[0.25 8.75 5.31 1.14 0.12]  (78)
[0.25 8.75 5.31 1.15 0.13]  (128)
[-2.94 -0.02  3.32 -2.65  1.31]  (67)
howmany (128): [0.25]	1
rest: [0.25 8.75 5.31 1.14]	[0.12]

[-0.54 -1.03  0.36 -0.97 -0.07] = (187)
[ 0.10 -0.03  0.10  0.05  0.10] = (82)
[ 6.52  1.82 -3.89  0.57  2.76] = (62)
[ 7.22  1.82 -3.90  0.57  2.92] = (112)
[-6.18 -0.71  0.48  0.39 -2.63] = (135)
[-6.50 -0.03  3.23  1.26 -2.88] = (99)
[ 0.61 -0.71  3.27  0.39 -2.63] = (60)
[ 1.32 -0.37 -0.71 -0.37  0.62] = (132)
[ 5.19  0.96 -2.77  0.04  2.15] = (185)
[-0.54 -1.03  0.37 -0.97 -0.07] = (130)
howmany (82): [0.10]	3
rest: [ 0.96 -2.77]	[0.04 2.15]
howmany (132): [0.62]	1
rest: [-6.18 -0.71  0.48  0.39]	[-2.63]
rest: [ 6.52  1.82 -3.89  0.57]	[2.76]
rest: [ 1.82 -3.90  0.57]	[2.92]
rest: [ 0.10 -0.03  0.10  0.05]	[0.10]

[-0.31  0.23  1.70 -0.60 -3.60 -0.55 -0.97 -1.21 -0.07 -0.38  1.35  1.86
  0.89  1.23 -1.37 -1.50 -1.58 -1.16 -0.82  2.95 -0.62 -0.59  2.83  1.86] = (49)
[-0.25 -0.25  0.34 -0.65 -1.06  0.35 -0.54  0.01  0.40 -0.80  0.54  0.40
 -0.25 -0.08 -0.08 -0.26 -1.38 -0.79 -0.97  0.76  0.56 -0.04  1.35 -0.43] = (163)
[ 0.37  0.15  4.70 -0.51 -3.59 -3.12  1.43 -0.89  0.86 -0.60  0.32  4.21
  3.76  1.55  1.10 -1.25 -1.17 -0.86  1.69  5.29 -3.25 -1.29 -0.29  3.24] = (154)
[ 0.85  0.47  2.53  0.45 -5.16 -1.99  0.79 -0.96  0.76  0.99  1.28  3.75
  2.20  1.17 -0.86 -2.26 -0.48 -0.33 -0.33  3.49 -2.30 -1.43  3.81  4.36] = (43)
[ 0.08 -0.40  0.50 -0.18 -3.53  0.14 -0.09 -0.28  0.73 -0.09  1.26  1.59
  0.04  0.25 -1.34 -1.55 -1.02 -0.85 -1.58  1.75  0.14 -0.79  3.28  1.58] = (75)
[ 0.75  0.43  2.25 -0.27 -5.04 -1.31  0.00 -0.45  1.33  0.15  1.56  3.50
  1.33  0.40 -0.03 -1.81 -2.21 -0.88 -1.68  2.88 -1.22 -1.01  4.59  2.73] = (39)
[ 3.97  2.25 -3.21  4.00 -4.03 -0.79  1.64 -0.28  1.80  6.23  1.23  2.18
 -1.11 -2.17 -0.28 -1.98  2.55  1.64 -3.63 -5.20 -1.22 -0.96  4.25  5.32] = (117)
[ 1.90  0.09 -2.60  0.70  2.52  0.89  1.34  3.20  2.60  0.76 -0.85 -0.76
 -2.21 -3.82  4.03  1.84 -0.67  1.46 -2.42 -5.45  1.65  0.73  0.09 -2.96] = (165)
[-1.49 -0.40 -1.77  1.09 -2.30  1.37 -1.29 -2.75 -3.10  1.54  1.22 -1.51
 -0.56  2.93 -6.98 -2.57  3.57 -0.10  0.72  1.58  0.22 -0.79 -0.02  3.57] = (122)
rest: [0.32 4.21]	[ 3.76  1.55  1.10 -1.25 -1.17 -0.86  1.69  5.29 -3.25 -1.29 -0.29  3.24]
howmany (117): [-0.28]	2

[-0.05  0.88 -0.14 -0.06  0.38 -0.05  0.38 -0.05 -0.11  6.92  1.29  1.83
  0.66  0.38 -0.05  0.04 -0.17]  (116)
[-0.18 -1.49 -0.04 -0.08  0.65 -0.05 -0.18  0.01  0.12 -0.08 -3.40 -1.05
  0.79 -0.08  0.69  2.36  0.00]  (28)
[-0.04  0.88 -0.16  0.35 -0.36  0.12 -0.06 -0.36 -0.10  7.14  0.96  1.94
  0.70 -0.27 -0.41  0.21 -0.19]  (34)
[-0.13 -0.63  0.08  0.35  0.73 -0.04 -0.16 -0.24 -0.01  2.54  0.62 -0.94
  0.50 -0.66  4.00  0.21  0.16]  (100)
[-0.13 -0.41 -0.22 -0.05 -0.16  0.07 -0.11 -0.09  0.05  3.20 -3.06  1.94
  0.70 -0.27 -0.41  0.20 -0.26]  (63)
[-0.06  0.88 -0.16  0.35 -0.36  0.14 -0.06 -0.36 -0.11  6.92  0.96  2.05
  0.70 -0.27 -0.60  0.12 -0.21]  (169)
[-0.11 -0.06 -0.24  0.00 -0.32  0.10 -0.09 -0.15  0.02  4.08  0.96  2.05
  0.70 -0.27 -0.40  0.20 -0.30]  (178)
[-0.07  0.59 -0.24  0.18 -0.48  0.14 -0.06 -0.27 -0.05  6.27 -0.72  2.27
  0.83  0.02 -2.25  1.16 -0.30]  (106)
rest: [-0.16 -0.24 -0.01  2.54  0.62]	[-0.94  0.50 -0.66  4.00  0.21  0.16]
rest: [ 1.94  0.70 -0.27 -0.41  0.21]	[-0.19]
rest: [-0.24  0.00]	[-0.32  0.10 -0.09 -0.15  0.02  4.08  0.96  2.05  0.70 -0.27 -0.40  0.20
 -0.30]
howmany (116): [-0.05]	4
rest: [-0.18 -1.49]	[-0.04 -0.08  0.65 -0.05 -0.18  0.01  0.12 -0.08 -3.40 -1.05  0.79 -0.08
  0.69  2.36  0.00]
rest: [ 0.70 -0.27 -0.41  0.20]	[-0.26]

[-0.10 -1.28  1.13 -0.09  0.65  2.86  1.41 -0.15  0.20 -0.90  0.16  3.65
 -0.04  7.83  0.93  5.19  0.16  0.17 -0.49 -1.28  0.10 -0.67 -0.43  0.95
 -1.15 -0.22 -0.44 -0.08 -1.28  1.99 -1.28  0.16  0.35  0.28 -0.28  1.03
  1.25 -2.27  1.06  0.55 -5.23  0.22  0.00  0.16 -0.52 -0.96 -0.13  8.43
  4.83 -3.81  0.19 -2.32  1.35 -1.00 -3.09  2.09  0.64 -0.03 -0.31] = (52)
[ 0.10  0.96  2.51  0.03  2.11 -2.20  0.15 -0.15  0.35 -0.14  0.99  0.64
 -0.16 -2.95 -1.88 -1.87  3.44 -0.02  0.35  0.10  0.10  0.04  1.84 -1.99
  3.05 -0.01 -0.33  0.02  0.73  0.72  1.97 -0.03  1.07  1.25  0.37 -3.57
 -0.80  4.32  0.54 -6.11  4.44  1.23 -0.10  0.23 -0.76  4.35  0.06 -1.19
 -3.06  7.71 -0.05  0.52  2.91 -0.17 -0.93 -3.17  2.20  0.28  0.30] = (45)
[-0.06 -1.29  0.11 -0.37 -1.16  2.53  0.50 -0.05  0.02 -0.39 -2.68  0.47
 -0.02  9.61  1.69  3.99  2.11  0.06 -0.25 -0.09  0.09 -0.26 -0.75  0.72
 -1.86  0.15 -0.35 -0.06 -1.36  2.54 -3.94  0.19  0.13  3.00  0.18 -0.43
  0.82 -5.17  1.95  1.71 -5.78  2.84  0.10  0.31 -0.04 -3.85 -0.19  4.49
  0.42 -8.17 -0.35 -1.21 -0.35 -0.59 -3.27  3.84  0.46 -0.10 -0.68] = (73)
[-0.11 -1.49  0.28 -0.14 -0.36  3.04  0.99 -0.10  0.07 -0.74  0.21  2.68
  0.01  8.42  1.46  5.34 -0.06  0.15 -0.48 -0.06  0.06 -0.56 -0.87  1.37
 -2.04 -0.13 -0.32 -0.07 -1.44  1.88 -4.74  0.15  0.35  0.28 -0.28  1.48
  1.30 -3.78  1.07  2.58 -6.42  0.58  0.06  0.15 -0.31 -2.72 -0.15  7.25
  4.31 -6.26  0.03 -2.06  0.25 -0.85 -2.78  3.48  0.00 -0.11 -0.44] = (59)
howmany (52): [0.16]	4
rest: [-0.43  0.95]	[-1.15 -0.22 -0.44 -0.08 -1.28  1.99 -1.28  0.16  0.35  0.28 -0.28  1.03
  1.25 -2.27  1.06  0.55 -5.23  0.22  0.00  0.16 -0.52 -0.96 -0.13  8.43
  4.83 -3.81  0.19 -2.32  1.35 -1.00 -3.09  2.09  0.64 -0.03 -0.31]
rest: [0.16 0.35 0.28]	[-0.28  1.03  1.25 -2.27  1.06  0.55 -5.23  0.22  0.00  0.16 -0.52 -0.96
 -0.13  8.43  4.83 -3.81  0.19 -2.32  1.35 -1.00 -3.09  2.09  0.64 -0.03
 -0.31]

[ 2.32 -4.21 -2.17 -2.16] = (68)
[-5.10 -4.21 -5.10 -4.21] = (139)
[-2.17 -2.17 -2.17 -2.17] = (76)
[ 2.32 -4.22 -5.10 -4.26] = (103)
q: [ 2.32 -4.22 -5.10 -4.26]	(103)
rest: [-4.21 -5.10]	[-4.21]
howmany (76): [-2.17]	4
rest: [ 2.32 -4.22]	[-5.10 -4.26]
rest: [-4.22 -5.10]	[-4.26]
howmany (139): [-4.20]	0

[-4.14  7.75  1.58  1.35  1.27  1.31 -5.48 -0.75  2.82 -3.49  2.07  0.76] : (61)
[-3.81  1.95 -0.23  3.38 -0.96  1.44 -2.96 -2.83  1.75  0.47 -1.91  2.24] : (30)
[ 0.21 -3.45  2.54 -1.42 -0.57  2.45 -3.68 -5.18 -0.06 -0.08 -0.28 -0.48] : (8)
[-3.87 -1.34 -2.30 -0.33 -0.97  1.44 -6.55 -2.40  0.69  2.43  3.45  3.59] : (85)
[-1.76  1.01  1.60 -0.04 -0.44  2.21 -3.86 -3.82  1.15 -1.00 -0.34 -0.34] : (31)
[ 2.28 -6.52  2.51 -1.44 -1.45  2.63 -1.84 -6.04 -1.61  1.24 -1.33 -0.71] : (134)
[-0.18  3.30  3.03  3.38 -0.97  1.44 -6.55 -2.41  1.43 -3.13 -0.08 -0.68] : (65)
[-3.35 -1.92 -0.66  2.55 -1.08  1.73 -1.92 -4.53 -0.30  2.31  2.55  1.86] : (4)
howmany (31): [-0.34]	2
rest: [ 3.38 -0.96  1.44]	[-2.96 -2.83  1.75  0.47 -1.91  2.24]
rest: [-0.97  1.44 -6.55 -2.41]	[ 1.43 -3.13 -0.08 -0.68]
howmany (4): [-1.92]	2

[ 1.02  2.51 -0.12 -2.13  1.68  1.26 -1.77 -1.33  1.04  3.99 -2.59] : (53)
[-0.19 -0.20 -1.61  3.67  3.67 -4.48  1.93 -0.20 -3.45  3.67 -1.45] : (86)
[-1.84  2.35 -1.72  3.68 -0.63  1.61  1.15 -0.43 -1.01  7.55 -1.88] : (118)
[-1.85  2.35  2.35  0.81  2.35  0.81 -3.44 -2.87 -3.44  1.03  0.22] : (93)
[ 2.10  1.74  1.34 -3.24 -1.00  2.09 -2.16 -1.79  1.01 -2.55 -4.31] : (58)
[ 0.87 -0.50 -5.83  2.54 -0.04 -0.95 -0.28 -1.75 -0.88  1.05 -1.88] : (18)
howmany (93): [0.81]	2
rest: [-1.84  2.35 -1.72]	[ 3.68 -0.63  1.61  1.15 -0.43 -1.01  7.55 -1.88]
howmany (93): [-3.44]	2
howmany (86): [3.68]	0

[-0.38  0.19 -0.22  0.22  5.97 -1.33  0.59 -4.07 -3.88  0.01  2.27  3.07
  0.62  4.29 -0.78  0.38 -2.94  4.27  2.44 -1.96  5.11 -2.46 -5.44  3.08
  0.25 -3.46 -0.82 -5.60  3.02  0.87 -1.50  1.29  1.06 -0.51  0.70 -0.76
 -3.31 -3.38 -2.72  4.74  3.14  3.72  2.02 -4.34 -1.27  4.41  3.69  1.87
 -0.03 -5.11  2.64 -1.72  2.77 -6.54  3.28  0.22  0.81  3.80  3.76  0.85
 -1.45 -0.65] -> (20)
[ 1.89 -3.67  4.03 -1.75 -2.65  2.44  0.87 -2.53  1.05  2.19 -2.64  1.25
 -0.10 -2.56 -1.87 -0.45 -3.04 -1.51 -4.33 -0.05 -4.25 -1.32  0.87  2.35
  2.03 -5.00 -1.38  0.77  0.63  1.31 -0.64 -3.60  0.55  0.44  1.29  1.14
 -0.61 -3.64  1.23 -0.18 -2.78 -1.88 -1.69  0.54 -0.42 -2.65 -3.85  1.69
  2.24 -0.31  0.48  0.02 -2.35 -0.91 -2.81 -0.82  0.19 -2.97 -4.44 -1.45
  2.53 -1.36] -> (12)
[ 1.89 -3.67  4.03 -1.75 -2.65  2.44  0.87 -2.53  1.05  2.19 -2.64  1.25
 -0.10 -2.56 -1.87 -0.45 -3.04 -1.51 -4.33 -0.05 -4.25 -1.32  0.87  2.35
  2.03 -5.00 -1.38  0.77  0.63  1.31 -0.64 -3.60  0.55  0.44  1.29  1.14
 -0.61 -2.08  1.23 -0.18 -2.78 -1.88  3.52  0.54 -0.42 -2.65 -3.85  1.69
  2.24 -0.31  0.48  0.02 -2.35 -0.91 -2.81 -0.82  0.19 -2.97 -4.44 -1.45
  2.53 -1.36] -> (72)
[ 1.35 -4.35  5.34 -2.13 -9.05  3.67  2.14  0.20  4.15  1.66 -3.99 -0.69
 -1.32 -3.86 -3.17 -0.92 -1.40 -6.33 -7.06 -2.49 -7.04 -1.40  5.73  1.19
  0.07 -1.65  0.44  3.78  3.01  0.87  1.53 -3.59  3.15  2.65  1.46  1.41
 -1.76  0.34  4.91 -2.31 -2.25 -5.88 -3.79  5.60  2.71 -6.53 -7.08  1.56
  0.54  0.97 -3.19  0.80 -2.99  4.00 -6.28 -0.72 -0.83 -6.19 -4.57 -2.21
  4.83  0.80] -> (79)
rest: [-0.18 -2.78 -1.88 -1.69  0.54]	[-0.42 -2.65 -3.85  1.69  2.24 -0.31  0.48  0.02 -2.35 -0.91 -2.81 -0.82
  0.19 -2.97 -4.44 -1.45  2.53 -1.36]
howmany (20): [3.14]	1
rest: [ 5.97 -1.33]	[ 0.59 -4.07 -3.88  0.01  2.27  3.07  0.62  4.29 -0.78  0.38 -2.94  4.27
  2.44 -1.96  5.11 -2.46 -5.44  3.08  0.25 -3.46 -0.82 -5.60  3.02  0.87
 -1.50  1.29  1.06 -0.51  0.70 -0.76 -3.31 -3.38 -2.72  4.74  3.14  3.72
  2.02 -4.34 -1.27  4.41  3.69  1.87 -0.03 -5.11  2.64 -1.72  2.77 -6.54
  3.28  0.22  0.81  3.80  3.76  0.85 -1.45 -0.65]
rest: [3.01 0.87]	[ 1.53 -3.59  3.15  2.65  1.46  1.41 -1.76  0.34  4.91 -2.31 -2.25 -5.88
 -3.79  5.60  2.71 -6.53 -7.08  1.56  0.54  0.97 -3.19  0.80 -2.99  4.00
 -6.28 -0.72 -0.83 -6.19 -4.57 -2.21  4.83  0.80]

[ 4.61 -2.19  7.13  1.93  1.70 -3.21 -1.96  6.73  0.79  4.45  4.73]  (42)
[ 5.19 -2.19  7.13  1.92  1.70  0.23 -5.20 -2.33  4.15  1.60  0.23]  (56)
[ 5.19  1.60  0.02 -7.10 -7.66  2.21 -5.20  0.22  4.15  5.65  0.23]  (101)
howmany (56): [0.23]	2
rest: [-5.20  0.22  4.15  5.65]	[0.23]
rest: [-2.19  7.13  1.93  1.70]	[-3.21 -1.96  6.73  0.79  4.45  4.73]

[-1.60 -0.41 -0.41 -1.60 -2.03 -0.41 -1.54  0.53  0.30 -0.30 -1.60 -0.41
 -1.60 -1.60  0.17 -1.39] = (149)
[-0.28 -0.82 -0.37  0.40 -0.08  0.43 -0.35  0.07  0.07 -0.06 -0.18 -0.12
 -1.22 -0.41  0.08 -0.50] = (89)
[ 0.63  1.23  0.10 -0.33  0.61 -0.88  0.83 -0.57 -0.21  0.36 -0.42  0.17
  1.68  0.60 -0.04  1.49] = (55)
[ 2.89  3.73 -1.69 -0.59  7.12 -0.51  3.30 -1.21 -0.29  0.06  2.52  0.34
 -3.42  3.10  0.64 -4.77] = (7)
[ 0.64  2.29  1.40 -1.57  2.75  1.40  0.55  0.91  0.12 -0.71 -0.09 -0.09
  1.29  1.55 -0.20 -2.81] = (119)
howmany (119): [-0.09]	2
rest: [-0.57 -0.21]	[ 0.36 -0.42  0.17  1.68  0.60 -0.04  1.49]
howmany (149): [-0.41]	4

[ 6.73  3.11  7.21  4.44 -8.36  3.66] -> (95)
[ 6.73 -2.49  5.23 -2.61 -8.36  1.74] -> (105)
[-1.49  5.04  1.37 -1.83  2.21 -0.71] -> (57)
[ 5.50  0.03  4.91  3.28 -5.57  2.20] -> (170)
[ 6.61  7.20  4.09  5.11 -3.68 -2.15] -> (141)
[7.21 3.12 7.21 4.44 7.21 4.44] -> (114)
[ 5.98 -0.70  0.52  4.41  5.98  0.49] -> (175)
[-1.49  5.04  1.37  2.96  2.21  3.07] -> (121)
rest: [ 1.37 -1.83  2.21]	[-0.71]
howmany (175): [-0.70]	1
howmany (114): [7.21]	3
rest: [3.12 7.21 4.44]	[7.21 4.44]

[-3.78 -0.90 -0.37  0.99 -2.03 -3.71  0.80] = (193)
[ 2.81 -0.18 -4.45 -4.68  4.40  2.81 -3.40] = (123)
[-4.81 -0.17 -0.46  3.60 -2.16 -4.86  0.76] = (176)
[ 4.17  0.66 -2.58 -2.86 -0.40  1.78  0.29] = (110)
[ 0.70 -2.72  7.25  0.83  2.98  0.91 -3.77] = (44)
[-0.37  1.58 -3.30  1.86  1.58 -3.62  1.58] = (29)
[-3.30  0.03  1.27  2.39 -2.21 -3.59  0.52] = (15)
[ 2.72 -2.12  3.37 -3.16 -0.26 -0.41  0.85] = (22)
[-0.15  1.26  3.61  0.26 -1.95  1.80 -4.61] = (140)
[ 2.09 -1.89  4.95 -0.35  0.23  2.94 -4.46] = (197)
[ 2.72 -2.12  3.37 -3.16 -0.26  1.54 -2.05] = (190)
[1.63 2.99 1.63 1.63 2.99 2.99 1.63] = (91)
howmany (29): [1.58]	3
rest: [-2.12  3.37 -3.16 -0.26 -0.41]	[0.85]
howmany (91): [1.63]	4
howmany (123): [-4.46]	0
howmany (91): [2.99]	3

[ 5.01  2.87 -0.53  1.99 -1.68  0.47  1.61]  (14)
[ 9.04  0.01  0.62 -5.14  0.42 -0.22 -0.48]  (47)
[-1.63  2.86 -0.53 -1.63 -1.63 -1.63  1.65]  (168)
[ 8.85  0.06 -0.60  5.24  0.42 -0.24 -0.51]  (21)
[-0.42 -0.10  0.24  5.07 -0.42  0.24  0.46]  (182)
[-8.78 -0.04 -0.59  5.24 -0.40  0.21  0.46]  (194)
[-4.96 -2.96  0.52 -2.03  1.66 -0.49 -1.70]  (36)
[-0.41 -0.08 -0.60  5.25 -0.40  0.22  0.46]  (143)
[ 8.89  0.03  0.62 -5.14  0.42 -0.23 -0.43]  (196)
[ 5.01  2.88 -0.53  1.99 -1.68  0.23  0.46]  (120)
rest: [ 5.24 -0.40]	[0.21 0.46]
rest: [ 5.01  2.88 -0.53]	[ 1.99 -1.68  0.23  0.46]
rest: [-5.14  0.42 -0.23]	[-0.43]
howmany (168): [-1.62]	0
howmany (182): [-0.42]	2
rest: [-0.59  5.24]	[-0.40  0.21  0.46]

[ 1.83  4.26 -5.35 -8.24 -2.75  3.59 -2.26] -> (26)
[-5.63 -0.49 -2.41  7.18  2.09  5.94  2.76] -> (35)
[-3.02 -7.20  4.09 -1.08  1.39 -6.12 -7.88] -> (66)
[ 8.38 -5.75 -2.41  7.18  2.10 -0.52 -2.61] -> (156)
[-4.26 -5.62  5.50 -3.00 -4.85 -5.62 -3.00] -> (189)
[-2.77 -2.72 -5.39 -4.31  1.38 -6.12 -0.62] -> (146)
[-3.46  1.41  3.59 -8.24 -2.74 -3.83  4.85] -> (64)
[ 4.00  3.23 -2.31  0.15  5.75  5.75 -2.22] -> (137)
[-1.01 -8.33 -1.61  4.33 -0.68  7.20  0.13] -> (113)
rest: [ 1.38 -6.12]	[-0.62]
howmany (189): [-5.62]	2
rest: [-8.24 -2.75]	[ 3.59 -2.26]
howmany (137): [5.75]	2
rest: [-2.41  7.18  2.10]	[-0.52 -2.61]

[4.07 4.22 0.46 0.82 0.82 4.07 4.07 0.82 0.82]  (171)
[-3.84  4.22  0.46  0.82  2.66  4.02  2.40  4.06 -3.78]  (179)
[-3.84  4.22  0.46 -0.25  2.66  4.02  2.40  0.00 -3.78]  (155)
[ 3.22  2.02 -4.03 -3.71  4.71  3.73  5.14 -0.88  1.94]  (124)
[ 3.22  2.02 -4.02 -3.71  4.71 -6.78 -4.04  7.94 -3.51]  (158)
[ 1.26  0.80  0.80 -2.86 -4.82 -4.82  0.80  5.15  5.15]  (3)
[-2.48  1.52  1.63  0.08  0.82  4.08  4.80  2.01  1.37]  (87)
[-2.48  1.52  1.63  0.08  3.94  1.06  4.80  3.58  3.14]  (126)
howmany (171): [4.07]	3
howmany (3): [5.15]	2
rest: [ 1.26  0.80  0.80 -2.86 -4.82]	[-4.82  0.80  5.15  5.15]
howmany (3): [0.80]	3
rest: [ 3.22  2.02 -4.02 -3.71  4.71]	[-6.78 -4.04  7.94 -3.51]
rest: [0.82 4.07]	[4.07 0.82 0.82]

